How the states are linked:
* | ρ φ
ht | pb mb
gj | qc ml
mj | ff ph
ft | jf lh
fh | lz jq
gt | qq br
dm | ld nb
gq | gt qq
qd | gm lj
ng | qz gj
lt | rj jc
rp | rn rp
tt | zf hl
bb | qf zc
tc | hl bn
hl | bn hp
qq | qn sf
jz | jj rg
gn | gq gt
lj | jn jz
nb | hq bm
zf | mj qf
jh | ml tr
mb | cr hd
hd | fh lz
hp | gj rn
lh | cq gn
fm | qn ng
ns | hm fm
jn | qr lt
sn | hd fh
tr | gj rp
qf | zc cf
rq | tp pj
rm | ph qn
bf | pz mr
tp | pj jn
br | rm lj
bm | tj mj
sf | qd gm
qc | dm ns
jf | lh cq
lz | jq mg
qr | lt br
zh | jz jj
mr | qr dt
qb | ns rg
hm | qc qn
dr | tc rn
cr | dt rq
cq | gn gq
pb | mb cr
ld | nb hq
hq | bm tj
dt | zp gn
jc | dt tp
qz | qc nb
rg | dl rm
tj | mj ff
pj | jn qr
ml | zc dr
zc | cf hl
rj | ct ft
rn | mg sn
ct | ft jf
pz | mr hd
zp | lz dr
ph | qb ns
gm | lj zh
qn | ng qz
jj | rg rj
bn | hp hl
dl | rj dm
ff | tt ml
jq | sn tr
cf | hl pz
mg | sn hd

The rows follow the links: the fewer symbols apart two states are, the more alike their rows tend to be.

Each row is also shifted at random along 6 hidden directions that mean nothing.

Rows with their states:
[-300, 76, 26, -90, 421, 328, 46, -77, 131, 194, -141, 213, -31, -1, 49, -161, 75, 169, 210, -87, -346, -177, 89, -69, 37, 269, -154, 47, -143, -110, 7, 189, 27, 527, 161, 94, 113, 39, -221, 86, 177, 93, -112, 22] -> rq
[177, 183, -23, 165, 758, -126, 84, -47, -200, 510, -303, -170, 177, 130, 504, 66, -39, 329, -157, 44, 129, -846, -127, 450, -75, 457, -138, -214, -240, -380, 53, 168, -62, 892, -1, 605, 329, -398, -342, 321, 591, 187, -211, -283] -> bn
[-485, 39, -5, -186, 198, 300, 467, 231, 222, 73, -228, 301, 56, -36, -585, -73, -371, 320, 310, 56, -134, 295, -194, -136, 602, 22, 120, -74, 33, 378, -219, 337, -537, 519, 460, 270, 134, -478, -627, 226, 449, 536, -141, -204] -> jc
[-82, 79, -182, -97, 654, 70, 196, -143, -140, 462, -55, 393, 281, 2, 622, -28, -354, 361, -77, -32, 189, -472, -518, 88, 509, -8, 521, -230, -140, -255, -207, 68, 370, 302, 263, 401, 379, -101, -211, 296, 219, 310, -168, -223] -> rn
[39, 290, 141, -215, 4, 115, -132, -63, -182, 43, 276, 256, 36, 105, 391, 62, 185, -101, -82, -179, -59, -76, -27, 274, 10, 120, 99, 417, -16, -237, 259, 30, 517, 123, -177, 94, -61, 54, 312, -99, -152, -180, -92, -19] -> qd
[-1242, 307, 3, -326, -180, 330, -200, -281, -19, -23, 167, 394, -124, 8, -55, -21, 504, -168, 204, 31, -287, 45, 318, -160, -211, 446, -503, 318, -320, 424, 58, 101, 408, 287, 36, -102, -200, 269, 66, -377, -167, -301, -245, 292] -> jn
[-732, -64, 164, -188, -216, -38, -9, -429, 164, 256, 85, 84, 4, -15, -467, 57, 314, -14, -217, 543, 170, 148, 330, -197, -358, 612, -156, 168, -277, 720, -178, 351, -34, -207, 176, 87, 100, -57, 2, -235, -49, -63, -78, 264] -> dl
[706, -104, 365, -41, 59, -328, 97, 37, 165, -129, -237, -143, 126, 121, -43, 188, -374, 94, -162, 373, 437, -7, 82, 221, 139, 7, 0, -51, 229, -176, -201, 437, -598, 86, 96, -50, 86, -425, -206, -304, 1, -31, -3, 21] -> ph
[-84, -101, -213, 64, -41, 19, 5, -193, 4, 173, 293, 187, 168, -75, 154, -69, 33, -147, 112, 19, -66, -39, -113, -166, 126, 83, 264, -158, -216, 121, -151, -258, 353, -321, -20, -166, 119, 362, 176, 122, -106, 34, -139, 45] -> sn
[874, -58, 173, -20, 487, -98, 222, 99, 198, 457, 27, -243, 192, 74, 3, -26, 36, 20, -56, 236, -54, 0, -286, -25, -59, 569, 434, 300, -176, -102, -81, 219, 49, 195, 97, 373, 463, -412, 103, 485, 295, 295, -115, -244] -> zh
[652, -130, 333, 189, 74, -205, -68, -111, 125, 1, -149, -196, 41, 320, -191, 236, 82, -300, 88, 123, 300, 124, 341, -65, -84, 324, -154, -50, 74, 88, -248, -33, -406, -191, 26, -299, -165, -257, -20, -393, -134, -342, 23, 31] -> qn
[268, 266, 243, -54, 43, -258, 232, -15, -308, -5, -161, -117, 50, -38, 27, 59, -593, 138, -319, 198, 314, -265, -47, 494, 390, -220, -89, -281, 405, 74, -22, 624, -472, 475, -57, 214, -142, -383, -428, -146, 322, 90, -462, 20] -> qf
[-1465, 109, -13, -366, -219, 146, -62, 47, 269, -55, -174, 589, -101, 124, -202, 234, -34, 354, 185, 23, 507, 75, 206, 32, 194, -353, -80, -218, -485, 424, 155, 57, -58, -28, 283, 225, 181, -331, -330, -376, -270, 204, 175, -59] -> qc
[960, -218, 113, 496, -125, -357, 177, -112, -196, -139, 135, -206, 514, -5, -143, 171, -149, -407, 67, 392, -96, -200, 72, 349, 88, 485, -66, -252, 364, -390, -377, -156, -580, 1, -184, -235, -25, 27, -60, 233, 262, 10, -99, 54] -> mg
[890, -255, -8, 79, 264, 96, -6, -25, 142, 50, -162, -141, -79, -70, -58, -334, -165, -48, 135, -243, -167, 188, 19, -458, 37, -507, 315, -55, 324, -23, -102, 144, 194, -531, 62, -283, -233, 256, 293, 211, -272, 152, 5, 187] -> ht
[271, 233, 27, 126, 252, -164, -75, -312, -337, 172, -54, -220, 31, 97, -7, -55, 7, -152, -151, 77, 284, -195, 43, -246, -17, 146, -78, -179, 140, 508, -358, 309, 191, -83, 95, -81, -385, -151, 126, -66, 34, -193, -370, 57] -> tc
[-812, 85, -400, -388, -336, 202, -169, 36, 184, -38, 239, 238, -433, -225, 234, -243, 73, -90, 210, -275, -129, 252, -190, -386, 175, -644, 119, -91, -509, 426, 398, -248, 740, -344, -246, -198, -6, 683, 257, -254, -317, -126, -298, 178] -> pz
[-317, -290, -154, 170, -140, 103, 145, 36, 124, 208, -73, -40, -80, -25, -251, 116, 264, 28, -2, -241, -158, 171, 42, 47, -146, 250, -92, -30, -104, 30, 292, -529, -340, 101, -41, 305, 156, -182, -264, 287, 415, 29, 312, -237] -> cq
[-405, 121, -113, 23, 2, -67, -110, -24, -3, 272, 62, -256, -246, 8, -33, -106, 261, -154, 69, 16, 3, -144, 123, -51, -238, 163, -253, -235, -472, 483, 257, -58, 203, 152, -264, 105, 60, 139, -7, -71, 122, -73, -379, 61] -> cf
[-290, 434, 458, 120, -19, -151, 51, -181, -593, -110, 56, -46, 263, 83, 106, 87, -219, 140, -519, 275, 92, -609, 393, 954, -268, 423, -409, -193, 353, -252, 1, 417, -596, 751, -123, 179, 84, -174, -533, -291, 189, -109, -10, 44] -> ff
[-217, -107, 107, 139, -187, 175, 189, -170, 37, 334, 170, -35, -116, 224, -732, 100, 333, -334, 164, -220, 13, 567, 319, -337, -73, 423, 47, -81, -114, 822, -21, -416, -216, -302, 107, 12, -170, -273, -178, -74, 150, -116, 43, -124] -> gq
[-83, 84, 27, 195, -83, -176, -220, -166, -143, -156, -79, -27, 115, 206, -88, 205, 184, -202, 89, 132, 405, -110, 308, -154, -96, 83, -304, -182, -23, 251, -332, -31, 25, -284, 101, -249, -370, -122, 152, -280, -249, -273, 26, 61] -> gj

From each start, follow one symbol. Which state do you reach?
Answer with the state's name.
---
[-178, -104, -216, 119, -56, 43, 239, 65, -46, 38, 12, 231, 227, -95, -182, 30, -214, -17, 308, -42, -93, 19, -161, 13, 470, -111, 159, -352, -39, 37, -140, -243, -135, 31, 47, 45, 63, -9, -226, 312, 197, 347, -100, -115]
φ	dr
---
[-220, 73, -245, 247, 367, -11, -21, -70, -91, 438, 53, -99, 117, 124, -56, -79, 265, -114, 195, -61, 58, -207, -54, -314, -131, 407, 73, -283, -501, 423, -203, -293, 386, 2, 115, 174, 169, -68, 77, 343, 176, 159, -173, -199]
φ	rn
---
[-537, 11, 111, -206, -218, -65, -73, -171, 133, 142, 119, 164, 96, -86, -281, 122, 313, -18, -99, 467, 79, 17, 176, 45, -256, 524, -173, 297, -301, 294, 87, 282, 105, -4, 13, 257, 92, -119, 149, 18, 24, 68, -84, 168]
φ	rj
---
[424, -102, 153, 116, -225, -204, 75, -360, -253, -88, 190, 176, 289, -105, 26, 63, -214, -297, -21, 280, -58, -164, 206, 298, 227, 124, -51, -193, 388, -141, -246, 80, -187, -187, -222, -364, -271, 320, 4, -174, -72, -135, -278, 337]
ρ	fh
---
[-212, 211, -283, -78, 555, 49, -91, 29, -160, 302, -219, 153, 22, 32, 685, -40, -122, 388, -70, -178, 264, -573, -391, 9, 202, -235, 137, -181, -334, -219, 49, 97, 552, 341, 113, 427, 171, -112, -21, 200, 127, 138, -148, -207]
φ	rn
---
[103, -107, 52, -56, 226, -45, -140, -34, 305, 163, -152, -29, -95, 214, 140, 116, 144, 0, 112, 12, 301, -23, 140, -187, -123, 46, -6, -17, -356, 7, 8, -113, 60, -128, 59, -83, 124, -69, 16, -269, -205, -171, 96, -25]
φ	qn
---
[1253, -200, 363, 185, 309, -391, 100, 17, 106, -103, -380, -301, 218, 187, 152, 265, -364, 26, -112, 352, 357, -247, 89, 336, 129, 124, -69, -36, 405, -617, -295, 317, -757, 196, 30, -137, -8, -400, -189, -191, 125, -121, 46, -2]
φ	fm
---
[494, -147, 156, 167, 274, -146, -93, 169, 183, -77, -220, -240, 46, 231, 231, 144, 49, -7, 45, -11, 199, -181, 106, 118, -251, 87, -63, -53, -91, -493, -34, -207, -284, 99, 24, -97, 272, -113, -94, -150, -60, -140, 302, -126]
ρ	qc
---
[-91, -65, 115, -153, -69, -202, -207, -87, 206, -75, -148, 60, 5, 35, 188, 207, 132, 37, -78, 383, 278, -207, 230, 228, -230, 108, -311, 153, -171, -276, 143, 185, -80, 52, -140, -27, 86, -28, 59, -350, -172, -201, 27, 200]
ρ	ns
---
[-77, -90, 81, 62, -432, -143, -314, -48, 138, -328, -28, -72, -134, 204, -352, 215, 326, -389, 220, 69, 313, 346, 452, -339, -153, -101, -404, -33, -97, 387, -120, -167, -72, -652, -40, -490, -433, 5, 282, -536, -545, -405, 107, 190]
φ	ng
---
[227, 237, 283, -84, -69, 12, 160, 125, -225, -68, 101, 321, 190, 140, -20, 219, -202, 14, -97, -58, 67, 59, -31, 536, 392, 0, 111, 179, 322, -242, 152, 153, -204, 291, -33, 280, -107, -489, -115, 47, 87, 126, -1, -191]
ρ	qd
---
[30, 299, 92, 158, -70, -159, -181, -88, -374, -85, 135, -429, -102, 38, 35, -120, 97, -156, -273, 24, 19, -218, 207, 96, -371, 44, -261, -143, 64, 219, 29, 140, 99, 44, -219, -88, -146, 157, 111, -193, -87, -240, -160, 102]
ρ	zf
---
[859, -203, 63, 422, -192, -358, -77, -211, -202, -134, 276, -240, 371, -50, 132, 127, 116, -522, 56, 310, -210, -216, 157, 261, -166, 497, -190, -98, 269, -456, -251, -294, -193, -214, -351, -467, -93, 433, 220, 47, -12, -277, -75, 227]
φ	jq
---
[720, -206, -89, -43, 191, -197, -113, 568, 443, -230, -290, -162, -38, 33, 462, 183, -91, 245, 105, 18, 77, -82, -326, 206, 66, -339, 119, 237, -137, -977, 294, -157, -100, 200, -171, 142, 360, -150, 113, 109, 24, 110, 309, -262]
φ	qn
---
[28, 251, 147, 58, -354, -231, -36, 100, -333, -378, 72, -339, -103, -53, -222, -48, -280, -81, -275, 64, 145, 43, 109, 207, -32, -374, -206, -204, 365, 308, -26, 314, -272, -40, -175, -144, -265, -31, -72, -254, -74, -67, -175, 70]
ρ	mj
---
[-309, 282, -134, 21, -71, -174, -68, 146, -294, -224, -202, -14, -37, -63, 67, 53, -199, 177, -86, -14, 265, -259, -75, 249, 209, -453, -252, -227, 92, 22, 122, 204, -6, 238, -97, 227, -214, -193, -113, 66, 106, 171, -184, -45]
φ	hp
---
[50, -191, -170, 10, 232, 291, 72, -91, 196, 291, -7, -7, -188, -52, 42, -245, 191, -128, 300, -317, -446, 95, 6, -382, -56, 135, 39, -19, -188, 50, 107, -340, 180, 46, -21, -152, 18, 368, -15, 102, 122, -100, -121, 33]
φ	gn
